Here are made-up nodes, facts about them, and rows of numbers that follow some of those facts. Name the node behind each unnamed row.

Some facts about the nodes:
Q102 (δ Q484) (Σ Q674) (Λ c) (θ g)
Q14 (Λ a) (θ h)
Q145 (δ Q353) (Λ a) (θ f)
Q149 (Λ b) (θ g)
Q157 (δ Q233) (Λ d) (θ h)
Q158 (Λ c) (θ f)
Q172 (δ Q86) (Λ a) (θ g)
Q173 (δ Q731) (Λ a) (θ f)
Q19 (δ Q311) (Σ Q907) (Λ d) (θ h)
Q197 (δ Q472) (Σ Q614) (Λ a) (θ e)
Q203 (δ Q731) (Λ b) (θ f)
Q208 (Λ a) (θ f)
Q21 (δ Q614) (Λ a) (θ g)
Q210 (Λ a) (θ e)
Q217 (δ Q329) (Σ Q578) (Λ a) (θ h)
Q218 (Λ a) (θ e)
Q219 (δ Q467) (Σ Q763) (Λ d) (θ f)
Q224 (δ Q614) (Λ a) (θ f)
Q23 (δ Q496) (Λ c) (θ h)
Q233 (Λ b) (θ f)
Q234 (δ Q255) (Σ Q387) (Λ a) (θ h)
Q236 (δ Q493) (Λ c) (θ h)
Q239 (δ Q329) (Σ Q475) (Λ b) (θ g)
Q24 (δ Q582) (Λ d) (θ f)
Q243 (δ Q484) (Σ Q219) (Λ c) (θ g)
Q245 (δ Q442) (Σ Q387) (Λ c) (θ h)
Q251 (δ Q496) (Σ Q329) (Λ a) (θ f)
Q255 (Λ a) (θ f)
Q257 (δ Q353) (Λ b) (θ f)
Q259 (δ Q578) (Λ a) (θ e)
Q271 (δ Q14) (Λ b) (θ g)
Q280 (δ Q218) (Σ Q707) (Λ a) (θ g)
Q281 (δ Q496) (Λ c) (θ f)
Q298 (δ Q255) (Λ a) (θ e)
Q299 (δ Q578) (Λ d) (θ f)
Q305 (δ Q86) (Σ Q611) (Λ b) (θ e)
Q311 (Λ c) (θ h)
Q329 (Λ a) (θ f)
Q347 (δ Q907) (Λ d) (θ g)
Q353 (Λ c) (θ e)
Q355 (δ Q311) (Σ Q86) (Λ c) (θ e)
Q378 (δ Q210) (Λ c) (θ f)
Q387 (δ Q475) (Σ Q657) (Λ b) (θ e)
Q40 (δ Q484) (Λ a) (θ e)
Q405 (δ Q493) (Λ c) (θ e)
Q420 (δ Q496) (Λ a) (θ e)
Q431 (δ Q578) (Λ a) (θ f)
Q437 (δ Q484) (Λ c) (θ g)
Q438 (δ Q158) (Σ Q271) (Λ a) (θ g)
Q442 (Λ b) (θ f)
Q446 (δ Q158) (Σ Q907) (Λ a) (θ f)
Q449 (δ Q493) (Λ c) (θ h)
Q452 (δ Q255) (Σ Q763) (Λ a) (θ e)
Q467 (Λ b) (θ e)
Q472 (Λ b) (θ e)
Q473 (δ Q662) (Σ Q614) (Λ c) (θ f)
Q474 (δ Q329) (Λ c) (θ f)
Q475 (Λ b) (θ g)
Q48 (δ Q484) (Λ c) (θ e)
Q484 (Λ d) (θ e)
Q492 (δ Q255) (Λ b) (θ h)
Q493 (Λ a) (θ e)
Q494 (δ Q442) (Λ a) (θ f)
Q496 (Λ c) (θ g)
Q518 (δ Q578) (Λ b) (θ f)
Q522 (δ Q210) (Σ Q674) (Λ b) (θ f)
Q523 (δ Q255) (Σ Q674) (Λ a) (θ h)
Q525 (δ Q353) (Λ b) (θ h)
Q535 (δ Q149) (Λ b) (θ e)
Q537 (δ Q578) (Σ Q97) (Λ c) (θ e)
Q558 (Λ a) (θ h)
Q561 (δ Q496) (Λ c) (θ e)
Q564 (δ Q210) (Σ Q838) (Λ b) (θ e)
Q566 (δ Q311) (Σ Q405) (Λ c) (θ f)
Q572 (δ Q496) (Σ Q255) (Λ c) (θ f)
Q576 (δ Q255) (Λ c) (θ g)
Q578 (Λ a) (θ f)
Q580 (δ Q731) (Λ b) (θ e)
Q582 (Λ c) (θ g)
Q591 (δ Q493) (Λ c) (θ g)
Q595 (δ Q86) (Λ c) (θ g)
Q598 (δ Q233) (Σ Q149) (Λ a) (θ e)
Q608 (δ Q14) (Λ c) (θ f)
Q611 (Λ a) (θ g)
Q614 (Λ d) (θ f)
Q628 (δ Q149) (Σ Q907) (Λ a) (θ e)
Q630 (δ Q730) (Σ Q172) (Λ b) (θ f)
Q632 (δ Q484) (Σ Q558) (Λ c) (θ e)
Q635 (δ Q484) (Λ c) (θ h)
Q644 (δ Q210) (Λ a) (θ e)
Q647 (δ Q707) (Σ Q763) (Λ b) (θ e)
Q650 (δ Q353) (Σ Q707) (Λ a) (θ f)
Q657 (δ Q674) (Λ d) (θ h)
Q66 (δ Q255) (Λ a) (θ f)
Q662 (Λ a) (θ f)
Q67 (δ Q467) (Σ Q172) (Λ d) (θ f)
Q674 (Λ a) (θ e)
Q675 (δ Q467) (Σ Q484) (Λ d) (θ f)
Q68 (δ Q582) (Λ b) (θ h)
Q687 (δ Q484) (Λ c) (θ e)
Q692 (δ Q731) (Σ Q387) (Λ d) (θ h)
Q694 (δ Q158) (Λ d) (θ h)
Q695 (δ Q86) (Λ c) (θ g)
Q704 (Λ b) (θ h)
Q707 (Λ b) (θ g)
Q716 (δ Q86) (Λ a) (θ f)
Q727 (δ Q86) (Λ c) (θ f)
Q730 (Λ b) (θ f)
Q731 (Λ a) (θ e)
Q734 (δ Q472) (Λ a) (θ f)
Q763 (δ Q208) (Λ c) (θ e)
Q777 (δ Q484) (Σ Q172) (Λ a) (θ g)
Q781 (δ Q158) (Σ Q674) (Λ d) (θ g)
Q782 (δ Q472) (Λ b) (θ e)
Q783 (δ Q484) (Λ c) (θ g)
Q791 (δ Q158) (Λ d) (θ e)
Q806 (δ Q582) (Σ Q674) (Λ a) (θ g)
Q811 (δ Q208) (Λ c) (θ g)
Q815 (δ Q907) (Σ Q674) (Λ d) (θ g)
Q828 (δ Q484) (Λ b) (θ g)
Q829 (δ Q475) (Λ a) (θ f)
Q838 (δ Q662) (Σ Q731) (Λ c) (θ f)
Q86 (Λ a) (θ e)
Q886 (δ Q255) (Σ Q815) (Λ a) (θ e)
Q887 (δ Q475) (Λ b) (θ h)
Q893 (δ Q255) (Λ a) (θ f)
Q90 (δ Q704) (Σ Q838) (Λ c) (θ f)
Q907 (Λ b) (θ e)
Q908 (δ Q233) (Λ a) (θ g)
Q920 (δ Q496) (Σ Q674) (Λ c) (θ e)
Q941 (δ Q475) (Σ Q657) (Λ b) (θ g)
Q946 (δ Q353) (Σ Q496) (Λ b) (θ g)
Q97 (δ Q149) (Σ Q86) (Λ b) (θ e)
Q971 (δ Q578) (Λ a) (θ h)
Q974 (δ Q484) (Σ Q614) (Λ c) (θ g)
Q981 (δ Q442) (Λ c) (θ g)
Q990 (δ Q255) (Λ a) (θ g)
Q993 (δ Q233) (Λ a) (θ e)
Q997 (δ Q467) (Λ d) (θ g)

Some nodes and their rows:
[ -6   5 -16 -37  26  40  -4 -12 -30 -33 -14  10  21  11 -26   2 -23  14
 -14 -10 -11  60  19 -15 -12  22 -16  23   2  -2  32  14 -35   6  51   0
 -21 -17  25  18   1  -5  -2   2]: Q692
[ -6   7 -14 -44  14  28   0   5 -22 -13 -24   4  34  -8 -21 -14 -16  15
 -31 -21  -6  37   6   6   2 -10 -12  16   3   3  21  14 -17  13  19  10
 -27 -18  21   9  18  -2  -1   4]: Q946
[-11   2 -18 -41  10  38   2   9 -16 -15 -13  16  25 -23 -16 -19 -14  16
 -37 -27  -1  33  -2  12  -4 -19  -9  14  -8   9  16  11 -16  14  15  13
 -22 -18  31   5  17  -1  -4  12]: Q271
[-48   9 -24 -35   7  18 -15   4 -23 -21 -19  10   8 -14 -11  16  -9 -15
  -3   3   7  59  22 -33  -7  22   1   3  11   5  11  28  -3   0 -15  -3
 -34 -40   2  11  28 -21  -9   9]: Q197
[ -9   1 -14 -42   9  37   2   9 -14 -18 -12  19  24 -25 -17 -18 -12  12
 -36 -25  -1  34  -4  13  -7 -20  -9  17  -7  12  15   9 -16  10  14  11
 -23 -17  30   9  16  -3  -3  11]: Q347
[-16   2 -15 -60  -1  39  -2   9 -24 -25  -6   5   1 -33 -11   3 -11  11
 -35 -17   5  32 -10   2   3 -11 -12   9  -9  20  22  14 -11  19  19  23
 -26 -33  42   6  12   3  -8  13]: Q704
[-12   8 -30 -64  -9  37 -12  17 -29 -31   5  11  14 -26 -28  -4 -18  14
 -44 -11  11  38  -5  -4   7 -27 -22   6  -9  18   4   8  -8  22   8  21
 -18 -20  32   0   2  10   2   7]: Q582
[-14   3 -20 -45  -4  42  -5   8 -13 -18  -5  32  26 -22 -30 -10  -8   5
 -36 -17   0  40   2   7  -6 -21 -21  15 -11  10   6   8  -7  10   4   9
 -19  -8  20   4  20  -1  -2   8]: Q21
[-11  22 -19 -51  -1  27   3  10 -14 -14 -15  -1  30  -5 -40 -17 -16 -16
 -30  -9  -1  47  17  10  -3   2 -30  20  11  -2  -1  18 -11   1  16  19
  -2 -16   8   1  30  -4  -3 -12]: Q777
[-19  37  15 -62  32  32 -24  -9  -4 -25 -10  11  19   5 -20  23  -9   3
  -7   9 -20  -3   1 -18  23 -36 -28  20 -24 -31   0  29   0   9  -6  -9
 -13 -10  22  13  31 -26   9 -13]: Q523
[-51   4 -25 -52  -7  34 -15   8 -29 -35   3  17 -16 -38  -2  24  -3 -13
  -9   2  19  52   8 -26  -8   6   4   1  -5  20  12  21   5  12 -15  12
 -29 -43  26   5  15 -16 -13  24]: Q493
[-18   0 -12 -37   9  37   2   8 -10 -21 -13  20  14 -27 -12  -9 -12  10
 -36 -21  -4  36  -8   2  -9 -12  -8  12  -9  13  18  14 -17   8  15   7
 -27 -24  30  11  23  -4  -9   9]: Q157
[-23  23 -31 -40   2  35   4  20 -10 -26   3  12  19 -20 -34 -27 -27  -3
 -48 -17   5  39   1   4  -9 -21 -21   8  -4   2 -12  12 -14  10  13  21
   6 -15  25  -7  22   1  -6  -3]: Q783
[ -9   3 -21 -69 -15  43  -9  10 -26 -25   3  17  13 -29 -29   1  -5   4
 -33 -11   9  40   0   8   3 -19 -26  15 -10  20  10   8  -3  17   7  21
 -19 -17  31   3   9   5  -1  10]: Q611
[-16  44  13 -58  32  22  -7  -2 -13 -24 -20   0  32  10 -10  16 -15   8
  -9  -9 -22  -1  -3   0  17 -49  -6  31 -12 -16  11   7 -11  21  16   9
 -27   2  21  18  28 -22   7  -4]: Q781
[-18   3 -19 -66 -15  42  -8   8 -22 -27   1  18   2 -31 -25  11  -5   1
 -33  -6   6  42  -5  -3   1 -11 -24  10 -10  20  12  13  -4  14   8  18
 -23 -25  32   4  13   4  -5   9]: Q558
[-63  43   0 -65  14  27 -21   1 -21 -44   6  11 -18 -18   7  55  -4 -19
  11  14   4  10   1 -34  10 -35  12  13 -21  -3   3  15  11  24 -16  13
 -27 -23  30  11  25 -36  -5  16]: Q674

Which node is each row?
No name comes twice in this set of rows, the named rows included.
[-13  12 -32 -36  18  38 -14  -4 -32 -37  -3  14  23  17 -39   4 -32  17
 -24  -2  -6  64  20 -33  -7  15 -25  11   1  -6  16  14 -34  10  42  -2
 -14 -14  21  11  -3   2   2  -4] : Q245
[-52  16 -33 -28  14  11 -17  10 -29 -30 -15   6  10 -13  -9  11 -22  -3
 -17   2   7  60  17 -47  -6  11   8  -6  11   3   8  25  -8  10 -12  -6
 -33 -40   4   8  21 -17 -10   7] : Q537
[-18   8 -16 -45  -1  31  -8   2 -14 -16 -16  18  24  -9 -31   4 -11   1
 -28  -7  -7  47   6 -10  -1  -2 -24  12  -1   5  12  17 -12   5  10   3
 -27 -18  13   9  26  -3  -3  -2] : Q217
[-60  18 -27 -28   6  32   1  11  -9 -30   2  18 -12 -32  -8   1 -10 -31
 -13  -3  14  52  14 -17 -25  12   6   4   0   4  -4  25  -2  -1  -9  12
  -4 -37  20  -1  35 -26 -20  13] : Q40
[-69  51 -26 -36  33  13 -30  12   1 -24 -10  10   0  19   0  40 -25  -9
  24   6  -3   7   4 -52  20 -27  11   9 -14 -10 -12  19  -9   6 -12  11
 -35 -26  20  19  22 -35   8   4] : Q920
[-52   3 -20 -24  19  27  -5   8 -18 -29 -11  18  -4 -35  10   4 -10  -5
 -12 -13   9  47   4 -21 -19   5  20   4  -3  12  18  22  -8   5  -8   1
 -32 -43  24  11  24 -24 -17  24] : Q791
[-23   3 -16 -40  -4  39  -3   4 -13 -21  -6  33  19 -25 -25   0  -8   4
 -40 -12  -5  46  -2  -5 -11 -15 -17   9 -10  10  11  12  -9  11   5   1
 -25 -13  19   5  27  -2 -10   7] : Q971
[-41   8 -14 -39  25  29 -27  -1 -18 -26 -11  13   1 -19  -7  12  -6  -7
   1  10   6  41  19 -35   0  16  -8   2  -5 -15   6  42   3  -4 -26 -16
 -18 -45  13   9  24 -30  -2   8] : Q886
[  1  -2 -16 -45  25  52 -21 -16 -26 -32  -4  20  18   8 -38   0 -16  14
 -13   3  -7  56  26 -22  -5  28 -40  17  -8 -19  19  31 -22  -3  28 -16
  -3 -21  25  11   0  -8   6  -4] : Q234
[-45  -4 -20 -32  19  39 -22   3 -13 -28  -2  29  -7 -39  -3   2  -3  -5
 -10   2  13  43  11 -27 -11  10  -4  -2 -14  -4   4  39   4  -4 -30 -15
 -14 -47  23   4  22 -27  -8  19] : Q298
[  2   7 -14 -58  -1  -4  -4  25 -20  13 -52 -26  54 -18 -23 -28  -9   2
 -31 -21   2  37   8  15  19  -5 -14  15  31  13  16  25   0   1 -17  13
 -45 -37  -9  12  37   1   3  -7] : Q219

Now the same nodes, written a new way:
Some nodes and their rows:
[-15  -1  -6  -6   1  17  -3   5   6 -16   3 -17  27   0   3  10  17  16
   0   4  25  -7  -3  13 -19  -1]: Q97
[ 10  15   8   8 -14   6  -1   1  -2   9   7   2  11 -10   9  -2   7 -11
 -11   0  -5 -18  -7  -6  16  -9]: Q21
[ 42  12  -4  19   9   9   0 -10  15  10  -6 -19  22 -14   3  -4  -5 -19
 -27 -17   2  -2  -7   3  22  -7]: Q707
[-26  13   3  -4 -33   4   8  -1 -10 -13  10  15  -4   3  -3   0   3  -5
 -15   7 -13   0   2  -6  15 -15]: Q650
[-16   7   8  -3 -26  11   6  -3  -9  -6  10   2  -3   2  -3  -4  -2 -10
 -15  -2 -11  14   3  -7  14 -13]: Q145
[  4 -13  38  -7   0  30  16 -10  -6  14   1 -15  32   3  10  10   7  29
  22  32  80   9   5  14  11   5]: Q387
[-36   3  -4 -24  -1  11  -2  10  -2 -16  11   3  13   2   7  16  31  20
  -1  11  26 -24  -2   9 -15  -1]: Q628
[-23  11  -5 -17 -30   9  14  13  -2 -26   6  35  -1   2  -1   7  -6   5
 -17  10  -2  -2   1  -5   0 -13]: Q19
[-16  20  -8   8 -35   1  11  -3  -4 -27  -1  10   7   3  -6   2  -8   0
 -16  15 -15   0   0  -4  10 -20]: Q90
[ 17  19   8   3 -13   8   5   5   2   5   3  15   8 -14   7   9 -12  -8
 -11   2  -6 -19  -8  -8   9 -10]: Q347
[-23  -5   3 -22   5  21  -3   6   0  -7  12 -14  16   0   7  11  22  13
   1   1  29  -6  -2   8 -15   3]: Q993
[  4  21  13   5 -15  17  -8  -1  -5  12   8 -10  -2 -11  10 -11  12 -14
 -26  21   2 -18 -10 -15   8 -11]: Q990
[ -8  12   0  13 -31   8   8  -5  -5 -14   2  -1  11   3  -6  -5 -10  -7
 -14   3 -12  13   2  -2  12 -15]: Q257
[-17   0  -4  -6   1  18  -2   4   5 -14   4 -18  30   1   4   9  15  17
   2   5  28  -7  -3  13 -17   0]: Q782
[ -9  -6  -1 -24  -3  29   2   3   9 -11  18 -14  15   2  13   9  33  16
  17  10  23 -16   3  21 -20   0]: Q420
[  1  34 -23  33 -32  -7   9   0   5 -17 -11  24  12  -8  10   4  10   2
 -20   3 -13 -25  -7 -24   9 -22]: Q243
[-17   7   9  -3 -25   8   6  -2 -11  -6  10   2  -1   2  -4  -3  -5 -10
 -15  -3 -11  15   2  -7  15 -12]: Q431

Name these rows:
No name comes twice in this set of rows, the named rows included.
[-11   5  26  -2 -37  14  31 -10 -12 -11  -1  27  18   8   4   0  -8  24
   6  50  49   5   5   1  31 -13] : Q245
[-29  15   0  -5 -34   1   8   1 -10 -16   9  19  -6   4  -3   1   6  -4
 -17   8 -14  -4   3  -6  14 -16] : Q446
[  2  32 -19  32 -32  -4  10  -3   5 -13 -10  21  14  -7  11   3   7   3
 -16   5  -7 -23  -7 -24  11 -21] : Q974
[-33   0  -1 -23   1  15  -2   7  -1 -12  12  -3  15   2   7  14  27  19
   1   9  29 -19  -3   9 -14   0] : Q598
[ -9   1  -7 -17  -3  15  10  -4   5 -11   8   5   1   2  -2  -6   5  -5
 -31  -8  11  13   2   0  19  -8] : Q14
[-16  10   0   4 -29  26   1   1  -4 -17   4 -10   5   4  -1 -20   3  -4
 -28  24   8  15  -2  -9  -2 -14] : Q492
[  1  16 -10   1 -11   5  13 -14   5 -18  -3  -1   9   0  -9   3 -16  -6
 -30  -2  -5  11   1   1  21 -16] : Q158
[ 12  20  30  20 -28   3  20 -12  -9  16  -2  23  26  -4  13   3  -2  13
  10  41  40 -30  -3   3  39 -11] : Q941
[ -1  -6  -2  -7   8  23  -2   3   6 -16   1 -31  30  -3   2  10   6  12
   1   1  25   9  -4  10 -21   1] : Q405
[  5   4 -10   0 -34  24  15  -1   9 -32   7   1  17   3   2 -10   1   3
   4  17  -7   6   4  12  -1 -16] : Q23

Now the same nodes, written a new way:
Some rows with their names:
[  1   9   1  32  29 -10 -14   5 -15  17   1  -2  -2  -9 -14   7  17 -24
 -10 -36  -8  -2   1   1   8  16  -1]: Q628
[ -1   6  12 -18  30   5  -9   6  -6  18   6  10  -8   1 -23   3  10  -3
  12 -30   8   9  10  -6  -1  -5  -3]: Q694
[  0  15  -2  40  27 -17 -13   3 -12  17  -2   0  -1  -8 -15   6   8 -18
 -11 -39  -6   1  -5  -4   1   1   0]: Q280
[  0  13   0  32  29 -10 -12   5 -13  14   2   0  -2  -7 -15   7  17 -24
  -7 -36  -7  -4   4   0   8  15  -1]: Q598
[  8   1  10 -11  24  -5  -5   1   4   9   4   7  -5  -3 -19   5  -5   7
   6 -29   5  16   5  -4   8   0  -1]: Q893
[  0  -6  14  -8  31   5 -11   5 -10  16   5   5  -6  -5 -21   0   7  -5
   6 -27   6  12  10  -6  -2  -6  -2]: Q217
[  0   4   3 -24  35   4  -6   8  -1  23  -2  12 -10   3 -22   5   8 -11
   9 -30  10   5  10  -6   0  -1  -5]: Q525
[  2   9   2  32  29 -10 -14   5 -14  17   1  -2  -2  -8 -14   7  17 -24
 -10 -36  -8  -2   1   1   8  17  -2]: Q197
[  3  15   1  46  12 -20  -7   6 -10   3 -19  23  -4  -5 -21   2  20  -8
   3 -43 -18 -26  -4 -10  -3  33  -9]: Q941
[ -8  38 -24  21  36   4   1   0 -17 -10   2   3  -6 -23 -10  12  14 -18
  -1 -26  -5  -6   5 -24  11  25  -1]: Q920
[  3  16   9  -3  32   1  -6   8  -8   8   4   2  -6 -10 -24  -2   3  -5
  18 -27  10   7   5  -8  -3 -14 -16]: Q23
[  2   6  15 -20  26   6  -7   5  -5  20   1  10  -8  -2 -25   6   3   1
  17 -31  13   7   7  -3   5  -1   1]: Q24
[  2  -3  15 -10  29   8  -8   4  -5  14   6   7  -8  -1 -24   5   0  -2
  13 -32  14   7  14   0   3  -7   6]: Q716
[  1  38 -17   1  27 -14  -6   6   0  39  -9  11  -4   9 -16  10  16 -38
  10 -43  12  -6  17   5  14  10 -10]: Q907
[  0  31  -8  19  25 -11 -10   3  -5  26   5   6  -1   9 -17   8  16 -33
  10 -42  10  -2  24   7  11   1  -2]: Q86
[  1   5   1 -35  28   1  -7   6  -6  39 -12  13  -7   4 -20   1  10 -14
  14 -30  19  10  16  -5   2   6  -8]: Q704
[  4   3  13 -25  20   3  -8   2 -12  29  -5   7  -6  -2 -24   0   1  -3
  18 -30  20  13  17   0   5   2   2]: Q158

Which node is each row?
No name comes twice in this set of rows, the named rows included.
[  1  29  -7  19  24 -12 -11   3  -8  28   0   5   0   4 -16   6  16 -31
   8 -41   8  -2  19   5  11   4  -5] : Q731
[-12  59 -41  -2  31   6   5  -5  -2   5  13  21  -3   5 -11  14  12 -32
  21 -37  14  -4  40 -15  19   4   8] : Q674
[-17  30 -31   5  31   5  -1  -4 -19   6  10  24  -5 -17 -12   7   6 -21
   1 -35 -22   1  -3 -27  17   5  18] : Q102
[ -1  35 -16  22  31 -18  -7   6   3  24  -7   9  -6   5 -18  11   7 -27
  -1 -44   4  -7   0  -2   4  -4  -6] : Q271
[  3  28  -3  36  14 -14  -3   7  -3  -4  -9  31  -5   4 -23   3  27 -17
  21 -45 -17 -35  14  -3   6  37 -12] : Q387
[  5   4  16   2  31   5  -6   7  -8  11  -3  -3  -5 -16 -23   2  -2   0
  16 -27  16   6   1  -5   0  -6 -10] : Q251
[  1  15  -8  17  33 -11 -10   7  -8  26  -9   4  -7  -4 -15  12  19 -28
 -10 -37  -5  -8  -2  -1  10  25  -5] : Q564
[  6   7  16  -4  29   3  -6   7 -11  11  -4  -2  -7 -17 -24   1  -2   1
  15 -26  13   7  -1  -6   1  -3 -10] : Q572
[  0  18  -3  31  30  -8 -11   5  -8  11   7   2  -3  -1 -17   9  16 -25
  -3 -39  -5  -6  11   2   8   9   1] : Q259
[  1  15   0  27  28 -12 -13   4 -15  16   1  -1  -4  -7 -16   6  17 -23
  -8 -36 -10  -1   0   0  10  16  -2] : Q355
[  0  11   6 -22  25   2  -8   4  -6  28   3  11  -3   5 -22  -2   6 -12
  23 -32  21  14  26  -1   2 -13  -6] : Q558
[  0  33 -10  26  21 -19 -10   2  -7  29  -4   6   2   3 -17   4   7 -25
   5 -43  10   3  12   1   4  -9  -5] : Q611
[  3  -7  20 -18  27   6 -10   6 -12  24  -4   5  -9  -8 -23   6   5   4
   7 -28  10  10   0  -3   3   6   2] : Q67
[ -6  22  -9  15  30  -3  -9   4 -11  21  13  19   0  -6 -18   3  13 -35
  13 -41 -20  -6   2  -2  20  -2   2] : Q40
[  4   9  12 -18  28   4  -7   5  -5  18   5   7  -8   0 -26   3  -2  -4
  18 -32  14  10  11   0   6 -11   1] : Q838

